Here is a tiny trained network, its code and every weight. The questions are about switching its units off for an input and a target symbol, where a switched-off unit gives its printed mean instead of its output.

import numpy as np


def w(rows, s, z=0):
    codes = np.array(rows[::2]) - 128.0
    scale = np.full(codes.shape[1], s)
    scale[-1] = z or s
    return codes * scale


def f(y):
    return y / 2 * (1 + np.tanh(0.7978845608 * (y + 0.044715 * y**3)))


def softmax(a):
    e = np.exp(a - a.max(-1, keepdims=True))
    return e / e.sum(-1, keepdims=True)


def log_softmax(a):
    a = a - a.max(-1, keepdims=True)
    return a - np.log(np.exp(a).sum(-1, keepdims=True))


def net(x, mask):
    ids = ['βγεζηλμξψ'.index(c) for c in x.split()]
    T = len(ids)
    res = E[ids] + P[:T]
    q, k, v = (res @ M[0].T for M in (Q, K, V))
    z = softmax(np.where(np.tri(T) > 0, q @ k.T / 2**0.5, -1e9)) @ v
    res = res + np.where(mask[0], z, O[0][:, -1]) @ O[0][:, :-1]
    y = f(res @ A[0][:, :-1].T + A[0][:, -1])
    res = res + np.where(mask[1:17], y, B[0][:, -1]) @ B[0][:, :-1]
    return log_softmax(res[-1] @ U[:, :-1].T + U[:, -1])


Q, K, V, O, A, B = {}, {}, {}, {}, {}, {}
E = w([
[109,190,233,173],'β',
[79,99,163,181],'γ',
[218,113,161,136],'ε',
[160,147,127,212],'ζ',
[49,17,117,116],'η',
[125,120,4,72],'λ',
[114,141,163,196],'μ',
[130,84,172,117],'ξ',
[143,103,151,111],'ψ',
],0.024)
P = w([
[158,80,157,251],'0',
[172,148,209,73],'1',
[152,124,197,101],'2',
[145,119,187,114],'3',
[141,124,181,125],'4',
[123,121,173,125],'5',
],0.012)
Q[0] = w([
[223,243,149,222],'H1',
[153,39,255,201],'H1',
],0.0077)
K[0] = w([
[114,115,179,156],'H1',
[146,67,134,244],'H1',
],0.011)
V[0] = w([
[156,7,92,65],'H1',
[245,149,157,109],'H1',
],0.013)
O[0] = w([
[252,147,157,136,163],'H1',
[143,218,130,164,253],'H1',
],0.02,0.0072)
A[0] = w([
[122,94,146,246,81],'N1',
[180,103,134,118,141],'N2',
[84,95,37,86,23],'N3',
[209,60,51,101,158],'N4',
[113,115,177,254,83],'N5',
[137,149,225,97,139],'N6',
[139,54,123,96,130],'N7',
[158,123,121,127,233],'N8',
[2,145,170,170,54],'N9',
[50,132,180,139,54],'N10',
[171,89,148,211,111],'N11',
[224,88,120,140,93],'N12',
[153,188,74,196,1],'N13',
[248,136,95,65,40],'N14',
[235,129,91,109,173],'N15',
[173,229,104,153,173],'N16',
],0.0087,0.0053)
B[0] = w([
[171,78,126,25,161],'N1',
[47,141,122,112,167],'N2',
[168,200,255,114,143],'N3',
[104,136,124,157,179],'N4',
[92,102,132,127,190],'N5',
[124,101,62,12,181],'N6',
[159,140,82,232,160],'N7',
[115,169,223,133,165],'N8',
[194,182,87,106,184],'N9',
[178,123,92,111,160],'N10',
[188,118,152,64,181],'N11',
[125,172,87,125,197],'N12',
[22,57,57,148,190],'N13',
[131,71,52,158,209],'N14',
[82,216,183,164,220],'N15',
[54,33,176,125,253],'N16',
],0.0064,0.024)
U = w([
[29,204,97,52,2],'β',
[67,24,83,63,206],'γ',
[13,181,209,226,187],'ε',
[45,147,15,149,73],'ζ',
[225,126,137,161,37],'η',
[107,222,105,254,172],'λ',
[38,121,39,91,74],'μ',
[150,188,223,82,145],'ξ',
[131,192,207,117,165],'ψ',
],0.0058,0.0047)

Each question gives the input, a string of symbols that net reads in full, and the target symbol t.
The units are the heads (2 rows each of Q, K, V and O) and the neurons (one row each of A and B). Each row of codes is followed by its name. A weight is (code - 128) times the scale printed after its matrix; where a second scale follows, it is the last column's (O, A, B and U).
mask holds one flag per unit, heads first, then neurons. A switched-off unit (its flag False) gives its mean, the last column of its rows in O or B, instead of its output. The means were averaged over made-up inputs and are rounded, as every weight is.
A unit's drop is (log p(t) with every unit on - log p(t) with that unit switched off) / (log p(t) with every unit on - log p(t) with every unit switched off).
The circuit of an input: a set's keep is (log p(t) with only the set's units on - log p(t) with every unit switched off) / (log p(t) with every unit on - log p(t) with every unit switched off). Starting from the 12 units with the biggest drops (on a tie, the unit counted first), units are removed one at a time, each time the one whose removal leaves the highest keep (on an exact tie, the one counted first), for as long as the keep stays at least 0.8.
circuit, biggest first: the units of the circuit, biggest drop first
top k neurons: the k neurons with the biggest drops, biggest first
drop of u: that unit's drop, to one decimal
input ξ ε γ, target ξ: circuit, biggest first	[N13, N14, H1]
input λ ε ζ, target ζ: circuit, biggest first	[H1, N15]
input ξ η ξ, target ξ: circuit, biggest first	[N13, H1]
input γ ε ζ ε ε ξ, target γ: top 3 neurons	[N15, N8, N12]
input β ξ ψ, target β: circuit, biggest first	[H1, N3, N9]
input γ β ε ψ, target γ: circuit, biggest first	[H1]
input η ε ε ξ γ, target η: circuit, biggest first	[H1, N16]
input ε ε η, target ε: circuit, biggest first	[H1, N9]
input ε μ ε ψ ε, target ε: top 2 neurons	[N16, N13]
input ε η η γ λ, target λ: top 2 neurons	[N15, N14]
input β ε ε ψ ε ξ, target β: drop of N9	0.3
input η ε ψ, target η: drop of N16	0.1
input η γ ψ μ, target η: drop of N2	-0.1
input λ ε ε ε ξ, target ξ: drop of N14	-0.1
input γ ε λ ε η, target η: circuit, biggest first	[H1]
